Each row of numbers belongs to one of the things below and depends on some of the facts about them. Some rows are named. Which thing is each other row?

Some facts about the things:
η: is directly part of; ζ: points at; ψ: is of sort; μ: belongs to class
η fuda <- bafla, bati, biru, gonin, gukloklel, klimagro, ruklek, stobe, tebam, tedris, truko
η suzen <- bebra, brotrum, drorebor, flelugran, kagu, laplim, plibedrim, trobo, tuzen, vepletrek, ziklar
η meler <- bipil, flugim, kluto, skoplok, vutubim
η vifin <- bosta, dipon, fiskun, greraluk, plepugra, plitru, ragrubol, suzen
η pledrelu <- braskorum, brefas, drakim, ruzabus, sanaklon, serir, sistiman, tazok, trabre, zetra
η bosta <- bribran, plidrar, vaplu, zegri
η febroklek <- brilil, nastes, pledrelu, semek, sutrigin
η puplor <- brimos, kabri, pledram, rafebril, rizem, stodro
η grapodil <- broron, diplak, duski, klestes, roske, trugam
η brapo <- brutifam, dastir, drubre, flofler, gragom, klefle, plokli, puplor, relo
η plisku <- bukle, dase, nunel
η gisen <- daflin, grame, grifam, guflun, plisku, povar, soke, trafus, tustubros, vatros
η drovusu <- dekal, drebekler, drinur, kanor, kides, plilo, plitir, plufli, plutedal, pobril, tizol, trosegek
η drifler <- dibos, difor, dustok, pafle, vusu
η timu <- diflir, klede, skifler
η nunuk <- dimi, stiziru
η guflun <- ditor, gokis, grapom, magis, mopir, pofuplur
η segan <- dostiklol, dotenen, drovusu, fotol, grige, lebikli, mapo, pligrupem, sofer, timu, vibar
η garel <- drelen, drifler, kloklan, skupul, stoskabrol, vuzan
η zeru <- driskim, moskibi, nunuk, padrur, sames
η tusku <- droskis, fligrem, groflutri, klopi, migron, modruskur, rukla, tater, tidrum, triskos, viki
η gridos <- drusta, ludril, notos
η flenepe <- flonas, mapor, pabel, plivi, situl
η kubo <- fuda, gridos, patun, plodres, poski, suduk
η fupom <- futru, grapodil, klusa, peretuk, sasko, zotek
η semek <- giklol, tusku
η nastes <- grebror
η skeplas <- greflom, kleklu, klesta, limol, lugor, meler, paban, pinudris, raska, vifin, zukim
η mapor <- kevo, plofen, trunar
η drelen <- klisul, klosar
η sames <- plisor, ruber, suvel
bafla ζ [bati]
brefas ζ [ruzabus]
brimos ζ [pledram]
daflin ζ [grame]
dase ζ [bukle]
dastir ζ [brutifam]
dipon ζ [greraluk]
ditor ζ [pofuplur]
dotenen ζ [vibar]
droskis ζ [groflutri, rukla]
drubre ζ [dastir]
dustok ζ [dibos]
fligrem ζ [rukla]
flonas ζ [situl]
flugim ζ [bipil]
futru ζ [sasko]
gokis ζ [magis, mopir]
gonin ζ [ruklek]
gragom ζ [flofler]
grame ζ [trafus]
grapom ζ [magis]
greraluk ζ [dipon, fiskun]
gukloklel ζ [stobe]
klefle ζ [brutifam]
klimagro ζ [truko]
kloklan ζ [vuzan]
laplim ζ [trobo]
limol ζ [lugor]
lugor ζ [pinudris]
mapo ζ [dotenen]
migron ζ [fligrem]
pabel ζ [situl]
patun ζ [plodres]
peretuk ζ [futru]
plidrar ζ [vaplu]
plitir ζ [trosegek, plilo]
plitru ζ [greraluk]
plofen ζ [kevo, trunar]
plufli ζ [drinur]
pofuplur ζ [magis]
rizem ζ [pledram, kabri]
rukla ζ [klopi]
ruklek ζ [stobe]
situl ζ [flonas]
skifler ζ [klede]
soke ζ [daflin, tustubros]
stiziru ζ [dimi]
stobe ζ [klimagro]
stoskabrol ζ [skupul]
tazok ζ [braskorum]
tebam ζ [stobe]
tedris ζ [ruklek]
tidrum ζ [groflutri, tater]
triskos ζ [groflutri, tidrum]
trugam ζ [broron, klestes]
truko ζ [gukloklel, ruklek, gonin]
tustubros ζ [trafus]
vaplu ζ [zegri]
vepletrek ζ [bebra]
vutubim ζ [kluto]
zetra ζ [tazok]
ziklar ζ [bebra, drorebor]
zukim ζ [pinudris]
{bafla, bribran, brimos, giklol, klusa, plitru, pofuplur, roske, trobo} ψ e
{bati, drakim, vatros, vutubim, vuzan} ψ k
{bebra, broron, difor, dipon, dotenen, drusta, gokis, kevo, klisul, paban, pabel, plokli, ruber, rukla, skifler, stiziru, stodro, stoskabrol, suduk, truko, zegri} ψ d
{bipil, braskorum, droskis, fiskun, lebikli, moskibi, plisor, plodres, pobril, sutrigin, tebam, ziklar} ψ c
{biru, brilil, flelugran, kabri, plepugra, plivi, povar} ψ h
{brefas, daflin, dibos, dimi, ditor, flonas, gragom, ludril, mapo, pledram, raska, skoplok, tidrum, vaplu} ψ b
{bukle, dastir, drorebor, fotol, klestes, lugor, migron, mopir, patun, peretuk, plidrar, ragrubol, ruklek, sanaklon, skupul, suvel, tustubros, vusu} ψ a
{dekal, diplak, fligrem, gonin, grige, rizem, soke} ψ j
{dostiklol, klefle, pinudris, tedris, trosegek} ψ g
{drinur, grifam, kagu, trunar} ψ o
{drubre, laplim, pafle, trabre} ψ r
{duski, klosar, kluto, plutedal, stobe, tazok, trafus, viki} ψ q
{flofler, kloklan, plufli, sasko, zetra} ψ f
{greraluk, kides, triskos, zotek} ψ n
{gukloklel, plofen, tater} ψ l
{klede, nunel, tuzen} ψ m
{magis, notos, vibar} ψ i
{poski, tizol} ψ p
μ t <- bafla, bebra, bribran, brimos, broron, bukle, daflin, dastir, dibos, dostiklol, drinur, driskim, duski, dustok, flelugran, fligrem, flonas, futru, giklol, grapom, grifam, gukloklel, klede, klefle, klimagro, klopi, klosar, ludril, magis, mapo, migron, modruskur, mopir, notos, patun, plepugra, pligrupem, plisor, poski, povar, ruzabus, sanaklon, sasko, serir, sistiman, stiziru, stoskabrol, suvel, trafus, truko, trunar, tustubros, tuzen, vaplu, vatros, vibar, vutubim, zetra, zukim
μ s <- bati, bipil, biru, braskorum, brefas, brilil, brotrum, brutifam, dase, dekal, diflir, difor, dimi, diplak, dipon, ditor, dotenen, drakim, drebekler, drorebor, droskis, drubre, drusta, fiskun, flofler, flugim, fotol, gokis, gonin, gragom, grame, grebror, greflom, greraluk, grige, groflutri, kabri, kagu, kanor, kevo, kides, kleklu, klesta, klestes, klisul, kloklan, klusa, kluto, laplim, lebikli, limol, lugor, moskibi, nunel, paban, pabel, padrur, pafle, peretuk, pinudris, pledram, plibedrim, plidrar, plilo, plitir, plitru, plivi, plodres, plofen, plokli, plufli, plutedal, pobril, pofuplur, rafebril, ragrubol, raska, relo, rizem, roske, ruber, rukla, ruklek, situl, skifler, skoplok, skupul, sofer, soke, stobe, stodro, suduk, sutrigin, tater, tazok, tebam, tedris, tidrum, tizol, trabre, triskos, trobo, trosegek, trugam, vepletrek, viki, vusu, vuzan, zegri, ziklar, zotek

Some rows with their names:
pligrupem: 16,-25,47,47,35,102,151,-21,16,-81,-78,8,222,40,40,125,-108,115,-57,-106,130,-105,37,-113,-6,72,-92,37,26,61,89,42,-93,47,9,-149,-73,41,83,-103,49,65
segan: 98,5,-39,103,-180,62,71,-39,-59,-68,-107,-112,126,-38,-31,26,22,77,-56,-130,159,-84,202,-48,6,113,-23,-3,34,-82,38,5,-85,-182,-120,19,7,-128,84,46,-3,-60
nastes: 55,-18,-44,147,-276,76,48,-32,-72,30,-17,-118,39,-53,-45,-31,45,79,-84,-74,167,-71,193,18,0,97,-29,-123,-3,-32,7,18,-27,-115,-114,-77,-34,-51,-50,188,7,-16
trabre: -79,-137,331,-133,84,254,-20,229,-173,264,-79,-71,203,156,-163,-75,369,-11,34,-118,101,230,58,112,-121,16,174,-290,-214,33,113,-19,-57,-39,92,-34,-258,60,-281,40,90,-271
drakim: -142,-73,208,-168,37,166,-67,125,-122,189,30,-69,12,155,2,-150,289,-26,25,-22,-26,275,104,169,-160,-96,100,-217,-144,11,41,-8,-19,-96,175,26,-139,116,-215,-54,6,-137
tazok: -100,68,-28,-109,-38,64,-119,0,1,73,82,-36,-248,-3,151,-157,30,-8,13,123,-184,163,81,113,-169,-96,15,-74,-22,59,14,62,26,-47,121,29,69,114,-134,22,-69,40
bipil: -63,120,-69,128,99,-142,-102,48,71,46,88,49,-160,-123,-6,-18,-30,27,79,132,-116,92,-49,54,-40,-50,-66,54,66,-39,-225,46,-6,-26,80,177,82,17,148,-6,11,20
stiziru: -66,-77,-74,35,-39,26,113,-187,50,-92,-14,37,62,-9,52,-6,-190,54,-74,-80,80,-150,-49,-37,59,-17,-113,21,25,16,-21,19,-4,97,-2,-158,2,48,36,-86,-20,226
nunuk: 78,-53,-26,133,-207,15,50,-83,-38,-49,-56,-83,90,-62,-95,-24,38,34,-35,-110,162,-94,152,3,80,64,-8,-53,11,-106,-25,-33,-38,-154,-144,7,-2,-114,42,99,31,-30
trobo: -69,83,140,-261,185,-178,-336,237,-69,-37,241,-13,-263,314,-49,108,539,-31,27,122,-199,366,-129,121,-99,-259,-31,46,-73,-193,-264,-34,39,-134,151,216,-124,118,92,-246,-13,-112
zotek: -147,-114,296,-354,140,81,-137,31,-99,21,14,-75,-35,300,48,-172,429,-105,109,-33,-166,352,121,214,-86,-248,147,-91,-170,-138,-8,-78,-4,-217,237,172,-102,80,-79,-318,-3,-88
trugam: -56,-37,-36,-1,79,45,10,-19,14,110,-183,21,113,-115,-145,-136,-114,-59,30,-135,-7,-17,-84,61,-16,89,73,-49,-35,42,-23,-17,-21,40,-65,51,29,-104,-103,29,-46,-6
vusu: 87,83,-117,-118,1,-80,-102,-94,147,-71,-47,41,-246,-115,74,3,-121,-149,60,162,-247,-92,-54,-129,63,6,84,129,-13,48,105,-9,43,115,-150,74,172,-59,-63,128,-38,27
grifam: -23,-125,115,-214,-38,-7,-1,-188,55,-165,88,8,-96,217,127,42,98,-46,-23,54,-90,-17,25,-75,98,-187,-51,35,-88,-97,59,-15,6,22,30,-81,-43,122,-5,-194,16,190
skoplok: 115,160,-204,101,58,-162,-68,53,108,13,-22,93,-131,-214,-109,118,-181,-20,6,100,-99,-121,-203,-144,31,140,-25,126,66,73,-71,38,28,178,-208,65,92,-95,30,222,-12,-18
kevo: 6,73,10,161,74,-22,23,-46,101,77,-39,49,-34,-181,30,-50,-121,-4,130,77,-79,0,46,0,19,19,50,14,15,20,-39,19,-41,-15,28,110,108,-1,44,96,68,-1
greflom: -7,35,-9,93,109,-35,-29,106,22,118,-58,43,62,-92,-150,6,-18,7,51,-38,20,21,-104,30,-9,75,17,-17,-6,5,-116,12,-29,49,-46,75,-20,-72,26,74,17,-85
zegri: -6,169,-93,212,149,-208,-147,188,53,66,104,74,-124,-121,-163,148,37,75,57,88,-21,64,-203,-2,-24,28,-106,62,91,-29,-316,51,-31,60,-37,146,-1,-3,177,84,30,-58
driskim: -25,-107,63,91,-18,54,137,-104,23,-50,-16,42,175,23,-24,82,-81,69,-24,-82,138,-119,-6,-81,78,7,-60,-38,-17,3,31,17,-53,99,2,-151,-85,53,36,-45,80,112

Which thing is each row?
No name comes twice in this set of rows, the named rows included.
0,124,-55,-143,146,-219,-280,204,-10,-34,142,49,-253,138,-109,128,286,-44,-20,102,-154,174,-243,16,-65,-116,-56,109,-12,-74,-242,-5,42,-4,-9,155,-45,14,82,-92,-50,-69 : kagu
-109,89,-101,59,-3,24,-43,-14,40,101,44,-5,-166,-127,114,-160,-139,7,14,102,-118,108,53,96,-113,-20,-18,-42,41,57,-56,64,25,-11,92,56,120,41,-41,59,-65,54 : sutrigin
0,-44,66,158,-38,-7,144,-163,105,-81,71,47,32,-40,107,93,-145,75,20,43,58,-121,46,-94,135,-49,-89,29,40,-26,-16,49,-54,80,45,-105,-5,115,97,-28,102,176 : broron
-42,104,16,-40,105,-125,-146,63,41,6,121,22,-205,29,28,-8,116,-13,84,149,-170,167,-41,49,-49,-136,-22,66,16,-57,-167,13,16,-50,84,183,52,53,101,-86,-8,-3 : kluto
-19,105,-72,48,101,45,19,14,63,24,-126,24,19,-149,58,-59,-154,33,51,12,-81,10,29,-24,-111,86,3,86,41,79,31,52,-79,-26,14,126,112,-46,83,7,-38,-22 : dotenen
103,36,-189,10,-53,25,111,-116,100,-206,-103,35,52,-68,95,178,-301,64,-121,-40,13,-288,-93,-257,19,153,-136,192,76,124,162,67,-62,160,-145,-180,56,-11,60,34,-51,158 : mapo
-30,82,-127,86,167,-133,-151,239,-27,91,-5,64,16,-55,-313,105,80,45,-44,-111,45,59,-332,51,-95,92,-82,7,31,-17,-309,52,-21,86,-104,112,-105,-77,61,51,-53,-72 : vepletrek
-58,21,-143,23,55,2,2,-68,61,55,-99,23,-18,-156,-31,-139,-170,-34,41,-46,-62,-12,-65,66,-47,50,35,16,12,55,-60,13,-5,36,-27,51,103,-79,-35,33,-95,46 : pabel
130,6,-45,149,-79,-52,125,-176,148,-124,24,81,-25,-126,91,194,-238,24,7,127,7,-277,-41,-247,181,57,-80,104,41,9,111,51,-17,209,-129,-148,42,64,48,134,116,177 : dibos
54,94,-261,33,-66,37,-28,-4,76,105,-63,29,-169,-240,9,-31,-276,-25,-55,97,-100,-123,-105,-84,-92,174,22,-22,17,192,110,76,30,188,-166,-67,122,-37,-194,329,-90,18 : brefas
-53,173,-108,-7,137,50,-1,36,64,-41,-117,-23,-9,-96,184,-68,-175,47,27,18,-139,83,104,-22,-208,43,-46,129,99,95,22,48,-97,-132,106,150,188,-37,160,-137,-92,3 : pobril
-73,-82,318,-131,130,81,-35,62,-39,89,-34,-25,72,130,-33,-92,295,-55,154,-6,-73,234,110,121,-10,-131,152,-112,-138,-86,1,-47,-46,-147,147,158,-97,56,-55,-135,98,-131 : vuzan
-43,-134,7,38,-7,61,127,-122,27,-42,-72,31,179,25,-57,26,-113,36,-61,-145,132,-142,-68,-51,86,18,-71,-50,-30,2,5,-2,-36,116,-45,-162,-80,26,-22,-67,27,159 : dustok
155,234,-181,14,92,-278,-243,146,109,-74,142,96,-338,-71,-93,263,89,-18,26,235,-203,-19,-290,-137,6,17,-90,192,49,-25,-187,57,16,130,-161,126,42,-14,100,167,3,-56 : drorebor
-19,-42,63,63,72,48,20,-44,79,113,-148,52,65,-185,-118,-74,-83,-17,119,-45,-41,-22,-19,28,8,50,76,-65,-67,-20,-33,51,-105,24,-59,92,10,-57,-66,77,53,-29 : grame

Now the same things, written a new way:
Named rows:
plodres: -86,-256,419,-200,448,12,-230,92,191,84,153,199,-117,35,-348
ragrubol: -239,274,104,-107,189,175,-142,69,-43,-200,179,239,319,95,64
timu: -161,-250,234,-117,192,156,-138,106,161,35,41,-4,108,112,-139
kevo: -126,-83,268,-180,262,234,-243,246,84,-132,32,180,49,67,-279
plofen: -73,-134,336,-227,320,241,-232,137,113,-123,-12,111,-43,14,-313
klimagro: -247,-99,264,-439,119,234,-122,37,92,155,189,92,12,-107,-121
truko: -270,-33,298,-448,-4,330,-124,159,31,150,77,140,20,-181,-201
klosar: -228,-150,134,-297,21,552,-142,270,59,-181,74,64,200,-54,-97
drakim: -51,-160,355,-71,164,20,-480,449,-24,42,63,271,42,-136,-577
braskorum: 34,-304,255,-157,452,-52,-277,65,187,44,101,154,-41,-109,-440
semek: -65,-177,94,-146,327,144,-149,144,106,41,100,5,137,-91,-240
trobo: -209,192,174,-97,281,48,-124,-55,-55,-182,243,296,311,12,106
driskim: -169,-302,185,-297,172,242,-189,87,131,-40,203,60,147,-49,-132
klopi: -17,-241,-35,-237,146,186,-291,58,174,71,218,27,192,-309,-261
bukle: -289,23,-6,-303,63,290,-221,172,12,-179,252,32,393,143,-25
plisor: -115,-538,330,-294,293,84,-258,43,158,39,216,71,50,-112,-281
nastes: -86,-187,133,-156,326,148,-143,161,102,48,103,4,130,-40,-216
kleklu: -108,-82,278,-169,350,138,-150,40,73,-132,97,202,85,10,-160
relo: -123,-117,225,-214,368,146,-193,104,149,-128,86,138,43,116,-239

Rows to name:
No name comes twice in this set of rows, the named rows included.
-113,-23,320,-257,315,262,-342,249,23,-203,1,83,92,90,-329 : gokis
134,-192,202,-173,403,-65,-438,22,138,100,100,69,-29,-266,-501 : droskis
-58,-396,396,-124,300,-33,-263,28,223,38,38,141,-63,77,-337 : lebikli
-54,159,72,-214,153,425,-261,235,37,-170,-42,90,80,-106,-240 : tazok
-261,-17,122,-183,114,152,-124,-64,-67,-113,341,191,416,-123,186 : bribran
-55,-327,393,-193,453,-8,-263,67,161,-12,101,164,-41,31,-366 : moskibi
-307,162,48,-319,-41,305,-210,185,-6,8,308,39,272,75,6 : patun
-257,119,44,-316,-6,288,-286,143,-22,-107,257,-33,353,88,3 : dastir
-208,309,68,-213,162,174,-273,181,-1,-165,128,70,249,245,-110 : peretuk
-106,-75,278,-258,336,138,-224,89,97,-132,57,79,46,84,-257 : trugam
-179,-360,189,-221,38,215,-204,49,174,-12,135,41,131,-11,-118 : pligrupem
-263,151,83,-353,66,324,-429,139,-19,-118,243,-71,409,106,-28 : tustubros
-9,-318,462,-141,459,-26,-127,4,19,-97,168,275,11,-146,-186 : fiskun
-234,-165,327,-481,92,310,-84,54,81,161,49,136,-75,-210,-220 : gukloklel

